Rows and roughly how far along a hidden order each lies, from 0 to 10
[ -1  63  -4  -1  -5   4   4  -8  -2 -55 -20  -6  18   3  20  13   3   1
   7 -16  23  -1  -2 -14   4   3   2   4   6  -2   0   0 -12  -5  -5  -2
  -3  10  13   1  -7   4 -13   3   4   9   7   0  -4   1   2   5   4  25
  -9  -4   4  -3   7  -1   2   1   4  22  -1  -4  -4   3  -3 -11   2 -13
  -4   5   0   1   8  -1   7   0  15   4   5  -2  12  -4   3  -2  47  -4
   0 -10  -1  41   1  -1  10   6   0  -3  21  16   3  20 -28   3   2   8
  -4  -8   5  -2  -5  -2  -3  -4  -3   2 -13   2  -2  -1  23   1   2  -4
  -7  -3 -10  10   9  11   8 -22   9 -34 -16 -17   2 -17   4   8  -1  -9
  13  -3   1   4  -2   9   2  -7   6   2 -16  -2 -13   0  -9 -16  -3  -1
  12 -10 -21  -3 -14 -10  -5   0  -4   6   3   1  -2  14 -10   1  -5   0
   4   4  -6  -4  19  32  10   1  -6   3 -11  -9 -13 -12  -2   0 -13   0
 -12   6  -2  -1  14  -7  -5  -5   0  20   5  12   1 -11   1  -3  -5  -2
 -24   4] | 1
[ -1  21   3  -2   3  -2  -1  -3  -2   8  22  22 -23  -1   5   3  -4  -4
   3  10  -8   8   6  28 -12   6  -5 -18 -12   1   2   2  13   4  -3  -2
  -9  -7   3  -1   3   0  -2   1   0   3  -2   0  -6  -1  -8  -3  -2  -5
   9  10  -5 -12   9   5  -3  -3  -4 -13  -1 -10  11  -2  15  -5  -8  16
   0 -12   3   1   1  -2  -5  21  -2   0 -11   1  13 -15  -3   2 -15  -9
   3 -11   1  -3   0  -7   3  -7  12   8 -50  -4   1 -63  19  -4   3 -19
  -1 -12   4  -3  -5   2  14   1   9  -6 -11  -6  28   4  19  -2  -4   5
  24  -8  -3  -4  -5   1  11  -1   6  23   0  10  15  -7   0   6  12  -4
   6  -2   0  -6  -1   4 -13  -3   0   3 -53  -4  -1  16 -12  -2 -10   2
   4  -6  19   0   0   0  -2   5  -1   4  -2   3   1  -7  -3   2  -2   0
  -3   6  19   0  -8  10 -20   3  20 -39  -6  14  17   2  -2  -5   6  -5
  -7  12  -2  -3  -1   0 -13  -7  25  12  -1  -4  -1 -13  -9   1 -13   3
   7   2] | 2
[  0  63  -3   0  -3   5   6  -9  -1 -38 -14   5  53   3  12   7   2   0
   5  -8  23   2   3   1 -17   0   1 -14  10  -2   2   7  -7  -4  -6  -4
  -2   9  13  -3  -9   4 -11   4   2   4   7   5  -5   0  -3   0   6   9
   0  -9   0   1  10   1   6   2   2  39  -3  -8  -5  -1  -4 -24   2  -5
  -7   6   1   3   1  -6   3  -9  13   2   6   0  25   2  -1  -6  40  -1
  -2 -12  -1 -23  -1  -5  11   6   0   1  13  15   3  50 -20  -4   1   4
  -6 -10  12  -2   1  -3  12  -4  -3   1 -12   0  21  -3  -2  -3  -1  -6
  -4   2 -14  -1   4   6   2 -27   5 -22  -7 -15   4 -16   5  21   0  -2
   9  -4 -12   0  -1  10  -3  -3   2   4 -19  -9 -12  -1   0  -1  -6  -3
   5  -2 -19  -1  -3  -5  -3   0  -4  13   0  -1   0  10  -7   5  -3   1
   3  -5   5  -4  11  29  -7   6 -16 -17  -3  -7  -3   0  -2  -2 -13  -4
  -7   5  -2   2  32  -4 -12  -3  18  15   2   1   1  -5  -1  -2 -11  -2
 -20   4] | 0
[  1   1   3  -1   5  -3  -2  -8  -2   6  11  14 -46  -3   2   6   1  -3
   0   6   1   4   4  32  -1   2  -5 -17  -8   5   5  -2   1   0   2   0
  -7  -7  -4  -2   5   1   6  -2  -1  14  10  -3  -1  -2 -10  -1  -4  -4
  -8   9  -4  -5  -7   4  -3  -1  -1  -8   2  -6  -4   0  10   3   3  13
   5  -5   0   0   0   2  -5  12  -4  -1   0   2  10 -16   0   3 -22 -10
   2  -1  -1  24   0  -4 -13  -3   8   2 -33  -8   0 -29  13   1   3 -10
  -2  -4  -3   0   3   1 -10   3   4  -6   5  -3  19   7   1  -2  -3  -6
  27  -2  -2  -4  -6  -7   5   3  12  20  21   8  11  -6   0  -2  17   4
  15   5 -12  -6   5  -6 -10  -2  -2  -3 -41   0   3   8   4   5  -1   0
  -1  -7  25  -2  15   8  -4  -4  -5  -2  -3   3  -1 -10   7  -2   2   2
  -3  -1   6   5  -6 -15 -20   0  18  -2  10  14  -7  -1   1  -6   0  -3
 -10   7  -2   3 -17  -3 -10   8   9   4   0  -5  -2  -5  -3   0  -4   3
  13  -5] | 5
[  5 -30  -1   1  -1   0  -1   3   2  15  15   8  11  -4 -18 -12   1   6
  -4  -3  21   0   0 -27  10  -4   5   6  12   6  -2   3   4  -6  -2   2
  10 -11  -4   3   7  -1   3  -1  -1   5 -13   2   5  -1   8   1  -4 -11
   2 -12   0   8   7  -4  -3   2   0   5   0  11   2   0  -2  48  -5  -1
   0   3   2   4   6   4   0  -3 -16   4  -2  -2 -13  14   2   5   9  14
  -3  21  -1 -25  -2   8 -11  -1   3  -3 -22  -7  -2 -33  13   3   2   2
   1  14   1  -2 -12  -3 -14  -1   5   7   6  -2 -15  -2  -8   2   1   1
 -10   6   9   5  -5  -2  -6   8 -10  12  11  13  -3  14   2  14  -6   5
   8   5  23   0   2  -7  -3  -6  -8   2  -5  13  -1 -12 -16   6  -8   6
  -3   4   1   5  -5  -8   5  -3   4  -8   3   2   5   0  -5  -2  -2  -3
   1 -10 -22  -2   1 -14   6  -2  -2 -24   6 -11   9  -5  -2   4  10   5
  14  -8   1   8 -14   3  16   7 -13 -12   1  -6   1  17   9   1  14   0
   8  -8] | 10
[ -1 -30   0   0   7   3   6   6   1  22  -7  -7   1  -4 -19  -5  -2   4
   8  17  -2  -5  -5 -20  -3  -7   4  16   2  -1  -7  -2  -9   4   7   2
  10  -3   2  -6   0  -6   2  -9   0  -7  -4  -1   7   6  11   4   6 -10
   5   0   2   3 -12  -1   0  -2   0  -9   2   9  -2   0  -5  23 -12  -9
   5   8   1   7  -1  -2   1  18 -10  -1  -8   0  -4  21   3  -1  -8  12
  -2   1   0  -5  -1   1  33  -7  -4   1  -1   7  -1  63  -7   4   2  -9
   1  16   3   4  -1   5  17   0  -5   5  -7  -2 -10  -4   8   4   1  10
 -30  -8  14  29   5  -8  -5  -5  -8  29  31   4 -11  13   2  17 -10   1
  -3   5   8  -2   7  23   6  14  -3  -3  25   5  -3  -5 -42   9   1   3
   5  24 -18  -2   7  -4  -2   7   8 -10  -4  -3   3  13   6  -1  -3   0
   4  -3  -4  -3   4 -22  -9  -4  -5  12   1  -8   5   4   2   1   3   5
   9  -8   4  -4  30  16   5   4  -4 -19   1   8   2 -10 -17   0   8  -2
 -18   8] | 8
[  0 -25  -1   0   8   3   6   4   2  17   1  -2   0  -5 -20  -7  -2   5
   9  17   9  -4  -6 -18  -2  -8   4  12   4   2  -7   0  -8   3   7   2
  10  -8   4  -5   3  -6   1  -2   0  -5 -12   0   6   5  13   4   5 -10
   6  -3   0   2 -11  -2  -1  -2  -1  -5   2   9   0   0  -3  38 -15  -6
   7   5   2   8   2  -1   0  18 -18   0  -8   0   3  23   4   1  -6  14
  -1   6  -1  -5  -1   1  33  -8  -1   1 -18   5  -1  63   0   4   3 -14
   1  20   5   3  -4   3  14  -1  -3   6  -7  -4 -12  -5   6   4   2   8
 -27  -9  16  31   4  -8  -4  -7  -8  34  29   7 -10  12   3  25 -11   2
  -2   8  11  -4   7  22   2  12  -6  -4  16   8  -5  -6 -49  10  -7   4
   8  20 -18   0   6  -5  -1   5  10 -12  -4  -2   5  16   4  -2  -3  -1
   4  -9  -9  -5   4 -20 -13  -3  -4   0   0 -12   8  -3   2   1   3   4
   7  -7   4   0  28  15   8   5  -3 -16   0   9   2  -9 -14   0   7  -2
 -14   8] | 8
[ -1  36  -3  -1  -6   3   3  -3  -2 -50 -21 -11  11   4  21  12   2   1
   4 -19  13  -3  -4 -25   6   5   2  14   4  -3  -2  -3 -14  -3  -4  -1
  -2   9   8   2  -3   2 -14   4   4   5  10  -3  -3   0   3   4   1  24
  -9   1   6  -2   0   0   2   1   6   9   0  -2   0   3  -3  -8   6 -13
  -2   6  -1  -2   7   2   7   8  17   5   4  -2  -1  -7   3  -3  40  -4
   0 -11   1  41   1   3  18   4  -5  -4  32  23   3  16 -24   5   1  11
  -1  -7  -1   1  -7   1 -10  -2  -5   2 -13   5  -9   2  26   4   3   3
  -5  -6  -8   9   8  12   8 -12   9 -37 -15 -15   1 -13   1  -8  -2  -6
   8  -4   9   5  -3  -1   7  -6   6   2   1  -2 -11  -7  -2 -13   5  -2
  11  -9 -14  -2 -14  -9  -4   1  -4   4   3   0  -3  13  -9   0  -3   0
   3   7  -9  -3  20  33  10  -2  -5  15  -5  -7 -11  -9  -2   2 -12   1
  -8   4  -1  -5   7  -7   3  -5  -9  11   6  11   1  -3   1  -2  -1  -1
 -24   4] | 1
[  0  63  -1   1   0   3   2  -4  -2 -12  -2  15  56   2   4   3  -1  -1
   2   2 -16   5   8  14 -20   2   0 -19   6  -3   0   8   6   0  -7  -4
  -2   5  11  -5 -10   4  -7   4   0  -4  -5   5  -5  -2 -10  -5   5  -1
  10  -5  -3   2  11   2   5   1  -1  37  -2  -8  -2  -3   4 -25   1   5
  -7   4   2   6  -3  -6  -2  -7  11   0   3   2  20   0  -4  -5  15  -5
  -1 -14   1 -23  -1  -6  11   2   2   5   3   9   2   1  -5  -4   1   3
  -6 -14  13  -2   2  -1  20  -3   0  -3 -15   0  27  -4  -6  -3  -3  -3
   4   2 -12  -3  -1   3   1 -23   1   6  -9 -12   6 -10   3  17   5   1
  -3  -4 -10  -7  -2   7  -6  -3   1   4 -30  -8  -5   0  10  10  -6  -3
   0   1 -11   2  -3  -4   0   4  -1  17  -1  -2   1   2  -9   5  -2   0
  -1  -3  14  -3  -4  29 -21   6 -16 -36   3   0  14  10  -2  -4  -6  -4
  -4   8  -1   1  36   0 -14  -8  21  13   0  -7   0 -11  -3  -2 -12  -2
 -14   5] | 0
[  5 -36  -1   0   1   1   2   1   2  21  14   8   9  -5 -18 -13   1   7
  -1   0  26  -2  -2 -26   8  -7   5   6  11   6  -4   2  -2  -6   1   2
   8 -11  -2   2   8  -4   4  -2   0   5 -15   2   6   0  10   2  -2 -11
   3 -10   0   6   2  -4  -3   2  -2   2   1  23   1   0  -2  49 -10  -2
   1   2   3   7   7   5   1   6 -16   3  -5  -2 -10  15   4   4  12  17
  -2  20  -2 -24  -2   7  -7  -4   4  -1 -33  -4  -2  -8  14   5   4  -5
  -1  19   3  -1 -12  -4  -7  -2   4   6  -5  -3 -15  -3  -7   3   3   2
 -22   3  12  18  -3  -4  -5   3 -10  23  22  12  -5  13   3  22  -6   4
  11   7  21  -5   5   3  -3   1  -7   0 -10  11  -4  -9 -39   7 -11   7
   3  10  -6   4  -1 -10   3  -1   8  -7   0   1   6   5  -4  -3  -4  -3
   2  -9 -15  -3   4 -17   0  -2  -1 -24   7 -10  10  -4  -1   4   9   5
  12  -7   2   7 -11  10  12   7 -13 -16   1  -3   2  14   5   1  13  -1
  -1  -6] | 10
